Below are the code and all the weights of a small trained network. Each question names an input and a target symbol and asks about switching units off, where a switched-off unit gives its printed mean instead of its output.

import numpy as np


def w(rows, s, z=0):
    codes = np.array(rows[::2]) - 128.0
    scale = np.full(codes.shape[1], s)
    scale[-1] = z or s
    return codes * scale


def norm(h):
    return h / np.sqrt((h * h).mean(-1, keepdims=True) + 1e-5)


def f(y):
    return np.maximum(y, 0)


def softmax(a):
    e = np.exp(a - a.max(-1, keepdims=True))
    return e / e.sum(-1, keepdims=True)


def log_softmax(a):
    a = a - a.max(-1, keepdims=True)
    return a - np.log(np.exp(a).sum(-1, keepdims=True))


def net(x, mask):
    ids = ['αβγδεζηλμξστφψω'.index(c) for c in x.split()]
    T = len(ids)
    res = E[ids] + P[:T]
    u = 0
    for l in range(2):
        r = norm(res)
        for j in range(2):
            rows = slice(2 * j, 2 * j + 2)
            q, k, v = (r @ M[l][rows].T for M in (Q, K, V))
            z = softmax(np.where(np.tri(T) > 0, q @ k.T / 2**0.5, -1e9)) @ v
            o = O[l][rows]
            res = res + np.where(mask[u + j], z, o[:, -1]) @ o[:, :-1]
        u += 2
        y = f(norm(res) @ A[l][:, :-1].T + A[l][:, -1])
        res = res + np.where(mask[u : u + 8], y, B[l][:, -1]) @ B[l][:, :-1]
        u += 8
    return log_softmax(norm(res)[-1] @ U[:, :-1].T + U[:, -1])


Q, K, V, O, A, B = {}, {}, {}, {}, {}, {}
E = w([
[52,130,123,113,140,163,111,64,158,154,46],'α',
[52,183,137,85,107,125,87,100,158,148,103],'β',
[106,167,129,81,157,144,106,69,205,134,91],'γ',
[83,181,114,57,83,115,63,83,149,134,124],'δ',
[49,173,119,135,87,112,118,82,141,173,21],'ε',
[114,129,48,77,156,113,103,111,152,115,79],'ζ',
[150,148,96,82,127,121,175,68,135,114,17],'η',
[143,165,38,192,173,69,47,72,150,173,83],'λ',
[230,190,157,106,88,97,128,30,126,177,48],'μ',
[221,162,133,133,56,236,32,197,98,63,60],'ξ',
[45,89,241,133,91,71,110,113,148,102,23],'σ',
[208,196,6,70,144,88,146,148,86,103,66],'τ',
[166,103,110,135,218,189,101,206,132,153,71],'φ',
[128,43,79,122,27,159,91,193,136,199,114],'ψ',
[185,163,185,172,115,131,202,27,140,23,176],'ω',
],0.011)
P = w([
[51,65,118,52,220,108,171,24,145,164,94],'0',
[101,76,100,50,180,104,147,39,148,139,105],'1',
[143,75,80,85,153,82,138,61,143,130,103],'2',
[130,122,98,139,107,96,143,84,162,135,67],'3',
[166,129,96,162,90,96,140,109,178,104,60],'4',
[178,147,104,157,82,113,132,127,217,66,88],'5',
[160,177,122,179,64,139,117,145,254,41,93],'6',
],0.0071)
Q[0] = w([
[128,126,199,82,167,136,122,171,7,159,139],'0.h0',
[113,121,117,107,171,94,119,98,192,111,49],'0.h0',
[139,67,166,150,180,128,179,239,1,187,223],'0.h1',
[188,112,59,111,91,59,74,124,117,119,36],'0.h1',
],0.0077)
K[0] = w([
[69,97,105,112,162,73,213,141,142,191,209],'0.h0',
[197,103,126,217,48,149,93,151,116,121,143],'0.h0',
[56,82,139,23,168,59,164,76,146,237,178],'0.h1',
[174,113,122,136,89,216,79,253,91,117,177],'0.h1',
],0.0068)
V[0] = w([
[186,88,143,76,29,206,59,108,94,130,108],'0.h0',
[116,182,104,142,211,150,2,131,99,93,75],'0.h0',
[114,105,139,138,132,88,85,58,214,187,110],'0.h1',
[150,67,189,93,117,207,63,135,221,176,118],'0.h1',
],0.0063)
O[0] = w([
[167,184,138,146,154,29,231,157,169,172,123,254],'0.h0',
[162,201,159,92,207,102,75,212,71,58,90,199],'0.h0',
[73,164,61,140,49,152,149,188,22,89,254,194],'0.h1',
[98,172,185,125,134,196,140,198,71,198,167,198],'0.h1',
],0.0074,0.005)
A[0] = w([
[156,182,95,71,21,190,121,82,154,20,63,56],'0.n0',
[87,168,112,81,150,87,232,110,147,114,105,200],'0.n1',
[122,109,214,129,184,104,94,158,40,56,78,234],'0.n2',
[96,181,118,100,68,76,91,131,150,204,159,134],'0.n3',
[107,101,37,110,165,40,107,137,157,111,209,67],'0.n4',
[183,183,83,73,156,130,97,157,91,190,70,81],'0.n5',
[122,155,242,210,235,81,144,56,124,92,178,105],'0.n6',
[174,119,65,86,129,147,8,118,168,254,66,255],'0.n7',
],0.0056,0.0041)
B[0] = w([
[83,108,127,186,161,123,114,168,78,118,137,202],'0.n0',
[139,147,158,158,169,151,86,136,125,177,128,255],'0.n1',
[154,154,182,92,137,85,149,109,107,131,140,193],'0.n2',
[147,126,139,163,185,152,149,116,163,130,108,202],'0.n3',
[134,77,132,137,138,148,138,115,107,177,93,157],'0.n4',
[93,117,134,137,135,118,140,102,81,140,140,210],'0.n5',
[146,98,205,120,157,245,150,180,72,167,137,143],'0.n6',
[97,96,191,130,191,109,203,153,104,115,106,248],'0.n7',
],0.011,0.0069)
Q[1] = w([
[190,133,118,78,86,129,155,51,156,84,112],'1.h0',
[136,66,91,131,123,109,148,116,149,179,136],'1.h0',
[113,137,153,254,242,88,164,155,110,155,130],'1.h1',
[127,128,86,116,136,189,100,169,107,74,152],'1.h1',
],0.0099)
K[1] = w([
[54,155,53,56,179,151,65,81,121,179,148],'1.h0',
[130,112,135,121,88,199,151,2,127,125,146],'1.h0',
[189,143,191,183,70,123,136,203,167,60,85],'1.h1',
[71,186,97,160,149,81,117,69,154,149,117],'1.h1',
],0.0077)
V[1] = w([
[168,91,196,130,85,104,120,138,109,128,155],'1.h0',
[122,63,68,100,144,77,99,210,130,175,116],'1.h0',
[69,159,114,44,94,48,150,173,148,147,98],'1.h1',
[149,255,89,94,150,84,97,68,158,134,68],'1.h1',
],0.0088)
O[1] = w([
[150,176,120,135,197,175,217,43,98,85,146,96],'1.h0',
[1,130,96,151,117,74,205,179,202,158,157,171],'1.h0',
[81,224,140,108,12,53,153,91,178,129,52,132],'1.h1',
[125,148,62,67,167,52,16,41,144,168,44,4],'1.h1',
],0.0098,0.0045)
A[1] = w([
[175,194,194,38,138,122,146,212,150,155,62,160],'1.n0',
[155,145,28,178,160,197,83,115,97,164,81,6],'1.n1',
[208,71,103,74,105,59,91,80,232,72,16,236],'1.n2',
[25,79,184,130,117,100,195,150,156,58,139,57],'1.n3',
[157,213,164,135,86,206,166,102,41,107,133,242],'1.n4',
[148,100,144,43,96,109,30,122,131,147,50,188],'1.n5',
[154,138,97,144,104,51,254,181,126,133,171,137],'1.n6',
[97,117,70,145,121,111,90,48,66,64,151,181],'1.n7',
],0.0077,0.0018)
B[1] = w([
[102,178,142,68,190,176,163,131,98,193,154,251],'1.n0',
[83,192,120,102,69,213,118,2,140,191,158,156],'1.n1',
[188,94,39,199,235,100,119,148,251,39,62,198],'1.n2',
[190,147,51,111,174,119,106,60,197,113,152,231],'1.n3',
[95,66,64,118,96,115,121,80,181,76,75,231],'1.n4',
[215,85,138,191,171,101,199,176,196,114,98,194],'1.n5',
[107,156,133,115,29,204,161,128,209,150,142,254],'1.n6',
[203,165,156,164,67,117,157,100,134,94,235,156],'1.n7',
],0.0082,0.0074)
U = w([
[89,36,146,91,93,150,104,135,121,135,52,135],'α',
[150,177,146,69,75,108,80,181,176,103,102,134],'β',
[146,121,73,48,110,183,61,144,127,101,136,245],'γ',
[178,166,95,109,149,121,98,184,146,255,155,63],'δ',
[131,126,148,193,66,111,60,183,113,154,109,226],'ε',
[41,127,44,73,151,105,91,124,143,159,174,112],'ζ',
[28,78,92,168,189,177,61,155,107,198,131,2],'η',
[103,182,107,178,126,69,114,146,52,59,205,139],'λ',
[170,120,84,145,142,156,90,7,141,214,186,89],'μ',
[164,132,159,123,142,127,117,127,125,119,115,74],'ξ',
[107,150,134,142,85,129,155,12,103,45,92,97],'σ',
[163,97,93,196,184,51,141,114,187,78,101,98],'τ',
[65,148,226,87,177,117,190,104,38,162,101,122],'φ',
[145,136,111,165,100,166,215,146,218,158,157,91],'ψ',
[195,46,184,156,168,164,166,120,67,85,174,100],'ω',
],0.0097,0.0032)

Each question gives the input, a string of symbols that net reads in full, and the target symbol t.
The units are the heads (2 rows each of Q, K, V and O) and the neurons (one row each of A and B). Each row of codes is followed by its name. A weight is (code - 128) times the scale printed after its matrix; where a second scale follows, it is the last column's (O, A, B and U).
mask holds one flag per unit, layer by layer, with each layer's heads first. A switched-off unit (its flag False) gives its mean, the last column of its rows in O or B, instead of its output. The means were averaged over made-up inputs and are rounded, as every weight is.
A unit's drop is (log p(t) with every unit on - log p(t) with that unit switched off) / (log p(t) with every unit on - log p(t) with every unit switched off).
The circuit of an input: a set's keep is (log p(t) with only the set's units on - log p(t) with every unit switched off) / (log p(t) with every unit on - log p(t) with every unit switched off). Starting from the 12 units with the biggest drops (on a tie, the unit counted first), units are removed one at a time, each time the one whose removal leaves the highest keep (on an exact tie, the one counted first), for as long as the keep stays at least 0.8.
units of the circuit, in order: the units of the circuit, biggest drop first
unit that matters most: the unit with the biggest drop
k most important neurons: the k neurons with the biggest drops, biggest first
top k neurons in layer l: the k neurons of layer l with the biggest drops, biggest first
which heads matter: for each layer, one digit per head in row order, 1 if its drop is at least 0.15 and else 0, layers parted by /
input ζ τ ε γ λ λ, target λ: which heads matter => 11 / 00
input φ τ η ε ε, target η: unit that matters most => 0.n0
input ω δ β, target ω: which heads matter => 00 / 01
input μ ω λ ε, target ω: units of the circuit, in order => 1.h1; 0.n6
input τ σ η, target τ: units of the circuit, in order => 0.h1; 1.n2
input ξ ε λ τ β τ μ, target φ: units of the circuit, in order => 0.h1; 1.n0
input σ σ δ, target σ: which heads matter => 01 / 10
input ξ φ ψ, target φ: which heads matter => 11 / 00
input μ δ δ η, target η: 3 most important neurons => 0.n0; 0.n1; 0.n2
input α ω τ μ λ λ, target μ: units of the circuit, in order => 1.n1; 1.h1
input ζ α γ τ ω τ τ, target ω: which heads matter => 00 / 01
input σ τ ξ α λ ε η, target φ: units of the circuit, in order => 1.n0; 0.h1
input τ η γ φ ξ, target φ: which heads matter => 00 / 00
input γ φ η ζ, target φ: which heads matter => 00 / 00
input μ τ δ, target τ: units of the circuit, in order => 0.h1
input δ λ τ γ ζ λ, target λ: 3 most important neurons => 0.n0; 0.n7; 1.n7
input η τ β λ α η δ, target η: which heads matter => 00 / 01
input γ ζ ψ μ ξ τ, target φ: 3 most important neurons => 1.n0; 0.n5; 1.n3
input τ η ξ ζ ω μ, target φ: which heads matter => 10 / 00
input τ β η ξ φ, target φ: which heads matter => 00 / 00
input λ λ γ, target λ: which heads matter => 11 / 00
input α δ ξ β α β ε, target φ: top neuron in layer 1 => 1.n0
input τ φ τ τ τ τ, target τ: which heads matter => 01 / 00
input ζ β ξ τ ω, target φ: which heads matter => 10 / 00
input γ ζ η, target η: top 2 neurons in layer 0 => 0.n1; 0.n0
